Each row is followed by one of two labels, saying whether the row has a hidden trait. Each part has a new trait and two new labels.
[-0.19 -0.60  0.28 -0.01  1.50  0.06 -0.04  0.29  0.85 -1.24 -2.76 -0.37
 -0.68 -2.79 -1.45 -1.62  0.86  1.30  2.71 -0.59  0.03  1.87] : puzi
[-3.76 -0.28 -1.91 -1.49  3.38 -1.60 -1.19  0.57  1.10 -0.88 -2.50 -3.78
  7.63 -2.50  2.15 -6.74 -3.01  2.80  3.24 -6.28 -0.23  0.60] : puzi
[-3.05 -0.56 -2.36 -1.31  1.37 -2.27 -2.23  1.23  3.90 -0.74 -1.28 -3.12
  2.51 -2.89 -0.03 -2.05 -5.46  3.67  2.95 -7.51 -4.30  0.68] : puzi
[-1.06  1.48 -0.73  0.91  0.56 -0.42  0.84  0.42  1.08 -1.80  5.08  1.45
  2.65 -2.13 -3.35  3.35  2.48  0.10  0.55  0.01 -3.13  0.50] : batur
[-3.30  4.57  0.04  4.09  2.00  1.11 -0.96  2.32  3.63 -1.99  0.35 -2.41
  1.39 -2.98 -0.97 -3.61  2.26  2.13  3.54  0.34  3.81 -0.50] : puzi
[-3.96  2.70 -1.44 -0.01  1.90 -0.26 -1.82  1.58  2.48 -0.17  1.65 -3.55
  4.42 -2.05  1.55 -5.28 -2.32  2.96  1.39 -3.85  0.74 -1.36] : puzi
[-1.24  1.20 -1.41  0.60 -2.11 -1.20 -3.59  1.73  2.51  0.03  3.33 -0.58
 -0.14  1.92  1.45  1.75 -4.89  0.30 -1.61 -3.63 -3.41 -2.43] : puzi
[-0.49 -2.12  0.73 -2.42  2.96 -1.50  1.41 -1.87 -0.34 -0.34 -5.83 -1.02
  2.41 -3.63 -0.69 -3.43 -0.46  2.46  2.51 -1.78 -0.55  3.25] : puzi
[ 0.93 -2.60 -0.29 -1.10  1.20 -1.07  1.83 -0.84  1.54 -3.23  1.31  2.40
  2.25 -2.82 -4.88  3.13  4.22 -1.27  1.75  0.19 -4.20  3.47] : batur
[-0.73  2.32 -0.46  2.66  1.11  0.51  0.61  2.48  2.14 -2.78  1.67  0.03
  0.91 -2.21 -2.66  0.18  4.04  0.51  2.24  1.17  2.08  0.18] : batur
[-0.14 -2.65 -1.30  5.00  1.79 -2.33 -0.71  4.40  9.99 -9.00 -0.40  0.98
  2.72 -4.30 -6.46  4.06  5.23  2.52  5.12 -1.57 -4.19  2.35] : batur
[-0.27  1.09 -1.05  0.83 -0.05  0.06 -0.63  1.07  0.92 -1.18  2.18  0.27
  0.04 -0.13 -2.30  1.50  0.47  0.13  1.06 -0.14 -1.35  0.47] : batur
[-0.83 -6.73  1.04 -3.51 -1.94 -5.05 -4.67  1.10  4.24 -2.31 -2.84  1.74
 -0.75  4.19  2.40 -0.55 -5.21  0.45 -5.56 -6.46 -3.17 -1.57] : puzi
[-0.91  1.86 -1.11  0.50  0.11 -0.31 -0.13  0.56  2.02 -1.53  5.42  0.69
  1.75 -1.33 -3.16  2.91  2.68  0.35  0.60 -0.36 -2.63  0.19] : batur
[-5.25  3.21  1.63 -1.98 -0.90 -2.73 -1.82 -0.87  2.14 -0.86  7.05  3.51
  1.44 -0.68 -1.76  3.78  0.12  0.70 -5.86 -1.90 -5.82 -0.29] : batur
[-2.70  5.09 -2.49  2.72 -0.67  0.83 -1.72  2.58  3.30 -0.56  7.53 -0.89
  2.06 -0.50 -1.10  2.97  0.52  0.46 -0.54 -0.60 -0.99 -2.46] : batur
[ 0.21 -1.47  0.16  4.97  2.10 -0.76  0.23  3.36  5.06 -5.89 -4.83 -0.24
  0.22 -4.15 -4.48 -1.70  5.69  1.34  6.96  1.78  1.28  2.50] : batur
[-0.65  1.13 -0.42  1.03  0.57  0.32 -0.99  2.13  3.03 -1.61  0.70 -0.58
 -0.83 -2.74 -2.47  0.65  2.50  1.17  2.33 -1.33 -1.25  1.17] : puzi
[-0.90 -2.74 -0.02 -0.04 -1.34 -2.67 -3.37 -0.13  3.18 -0.47  0.18 -0.03
  1.12  2.75  2.30  1.34 -3.29  0.48 -2.79 -3.75 -1.18 -2.10] : puzi
[-2.53 -1.97 -0.73 -1.07  3.04 -1.71 -0.43 -0.21  0.35 -0.66 -2.48 -2.84
  7.65 -1.07  2.90 -7.84 -1.83  1.97  1.93 -5.06  0.84  0.61] : puzi
[ 0.80 -1.28  0.29  0.86  2.10 -0.41  1.86  1.01  1.81 -2.71 -1.67  1.43
  0.18 -3.03 -4.34  0.57  3.84  0.23  4.43  1.18 -0.37  3.73] : batur
[-0.92 -2.86  1.67 -0.71 -1.37 -1.18 -1.83  0.18  1.16 -0.29 -0.96  1.53
 -0.89  2.67  1.72 -0.91 -0.30 -0.24 -3.63 -0.41  0.39 -1.21] : puzi
[-2.30  1.65 -1.41  0.04  0.44 -0.75 -1.97  1.27  3.13  0.02  1.59 -2.02
  1.81 -0.31  1.27 -1.53 -2.35  2.57  0.09 -4.10 -0.77 -1.64] : puzi
[-2.65 -2.81  0.69  1.27 -0.73 -2.38 -2.97  1.80  3.40 -3.72 -0.17 -0.61
  4.04  3.81  3.74 -4.00 -2.22  1.21 -3.92 -3.85  2.01 -3.99] : puzi
[-1.57  0.52  1.64  0.03 -0.86 -1.20 -1.10 -0.66 -0.72 -0.66  0.57  2.24
 -0.73  1.01  0.31  1.30  0.98 -0.63 -2.64  1.27 -0.85 -0.30] : puzi
[-0.67  0.03 -1.20  4.33  1.03 -0.76 -1.20  4.06  6.57 -5.58 -0.89 -0.69
  0.23 -3.44 -4.16  1.13  3.17  2.34  5.48 -0.65 -0.29  1.37] : batur
[-3.66  6.57 -1.36  4.01 -0.85  1.32 -1.31  1.82  2.14 -0.52  9.00 -0.48
  3.54 -0.05 -0.06  1.12  1.81  0.14 -1.37  0.94  0.44 -3.52] : batur
[-0.52  1.60  0.97  1.17  0.94  1.23  1.79 -0.02 -0.91 -0.26  0.50  0.06
  1.06 -0.76 -0.67 -1.32  3.04 -0.27  0.84  2.42  2.83  0.21] : puzi
[-1.07  2.14  0.25  1.62 -0.77  0.08 -0.43  0.83 -0.17 -0.04  1.82  0.15
 -0.28  1.03  0.82  0.38  1.66 -0.77 -0.80  0.51  1.42 -1.87] : puzi
[-2.57  1.19 -0.06 -0.36  2.13  0.10 -0.52  0.46  0.50  0.15 -0.59 -2.32
  2.62 -1.57  1.68 -4.53 -0.39  1.91  0.88 -2.30  1.51 -0.83] : puzi
[ 0.10 -3.24  1.14 -1.14 -0.34 -1.73 -1.16 -0.31  0.88 -0.53 -2.51  0.79
  0.54  1.93  1.36 -0.54 -1.82  0.13 -2.44 -1.16  0.06 -0.93] : puzi
[-2.84 -0.44  0.01  0.90  4.30 -1.42 -0.89  1.64  3.34 -1.97 -6.85 -2.52
  1.40 -5.72 -3.76 -4.28 -0.51  3.89  4.78 -2.75 -1.60  2.21] : puzi
[ 2.15 -8.87 -0.22 -4.32 -0.17 -4.01 -1.52 -0.76  1.29 -0.95 -7.37  0.97
  0.26  1.20  0.83 -0.11 -4.33  0.80 -0.62 -5.00 -4.85  2.14] : puzi
[-4.62  2.37 -1.90  0.06  1.51 -0.98 -2.59  1.90  3.06  0.02  0.76 -3.68
  3.80 -2.66  0.82 -3.50 -3.87  3.53  2.56 -6.08 -1.57 -1.18] : puzi
[-1.94  0.51  0.62  1.22 -1.96 -0.92 -2.46  1.13  1.74 -0.32  2.39  0.28
  0.31  2.36  2.34  0.07 -1.59 -0.16 -3.09 -0.90  1.23 -3.22] : puzi
[ 1.79 -2.54  0.14 -1.96  0.41 -0.22  0.58 -0.86 -0.57 -0.57 -3.29  0.24
 -0.72 -0.30 -0.75  0.38  0.09  0.14  0.44 -1.26 -1.30  2.37] : puzi
[-0.54 -1.38 -0.90  0.41 -0.59 -0.94 -1.57  0.99  2.15  0.18  0.31 -0.81
  0.46  1.74  0.76  0.46 -2.53  1.08 -0.44 -2.70 -1.10 -1.08] : puzi
[-1.35  2.94  0.12  2.19  0.13  1.12  0.77  0.72  0.26 -0.64  3.79  0.54
  1.51 -0.04  0.01  0.24  3.03  0.04 -0.58  2.71  1.47 -1.23] : batur
[-0.72  0.86 -1.39  0.04 -0.27 -0.39 -0.69  1.01  1.25 -1.37  4.28  0.25
 -0.42 -1.36 -2.80  2.56 -0.73  0.50  1.09 -1.63 -2.50  0.40] : batur
[-1.90  2.58  0.34  0.53  0.24 -0.76  0.63 -1.08  1.27 -1.08  5.32  2.04
  2.11 -1.57 -2.24  2.78  2.55  0.09 -1.07  1.02 -3.79  0.13] : batur
[ 1.14 -1.09  2.67 -0.61  2.98  0.57  5.17 -2.67 -2.70 -1.45  0.22  3.12
  4.05 -2.97 -3.46  0.12  8.08 -0.77  1.64  4.49  1.15  3.84] : batur
[-1.54  1.83  2.24  1.78 -0.37  0.84  0.62 -0.22 -0.97 -0.55  0.85  0.75
  1.09  1.68  1.07 -1.82  2.71 -1.30 -2.22  3.05  3.43 -1.55] : puzi
[-2.23  1.95 -0.91  2.85  1.59 -1.03 -2.39  2.73  5.00 -2.42 -3.94 -2.16
  0.53 -3.57 -2.06 -2.74 -0.48  3.59  4.84 -2.78 -0.38  0.57] : puzi
[ 1.19 -3.31 -1.29 -0.32  1.01 -2.72 -1.87  1.87  5.07 -3.40 -7.13 -0.67
 -2.36 -4.40 -3.93  1.06 -2.62  3.10  4.94 -4.54 -4.94  3.81] : puzi
[-1.72 -5.13  3.18 -3.04 -1.94 -3.62 -3.98  0.72  1.61 -2.56 -1.02  2.94
 -1.64  4.03  2.61 -2.19  0.92 -0.24 -6.13 -1.09  0.33 -1.24] : puzi
[-1.15 -0.18 -1.97  1.61  0.61 -0.55 -1.96  3.01  3.48 -2.40  1.47 -1.02
 -0.62 -2.07 -1.78  1.63 -0.43  1.64  2.37 -3.36 -2.22  0.16] : batur
[-1.36 -0.15  1.30  1.21  0.61  0.04  0.22 -0.06 -0.60  0.27 -0.07 -0.57
  2.94  1.53  1.80 -3.11  0.58 -0.24 -0.82  0.88  3.14 -1.71] : puzi
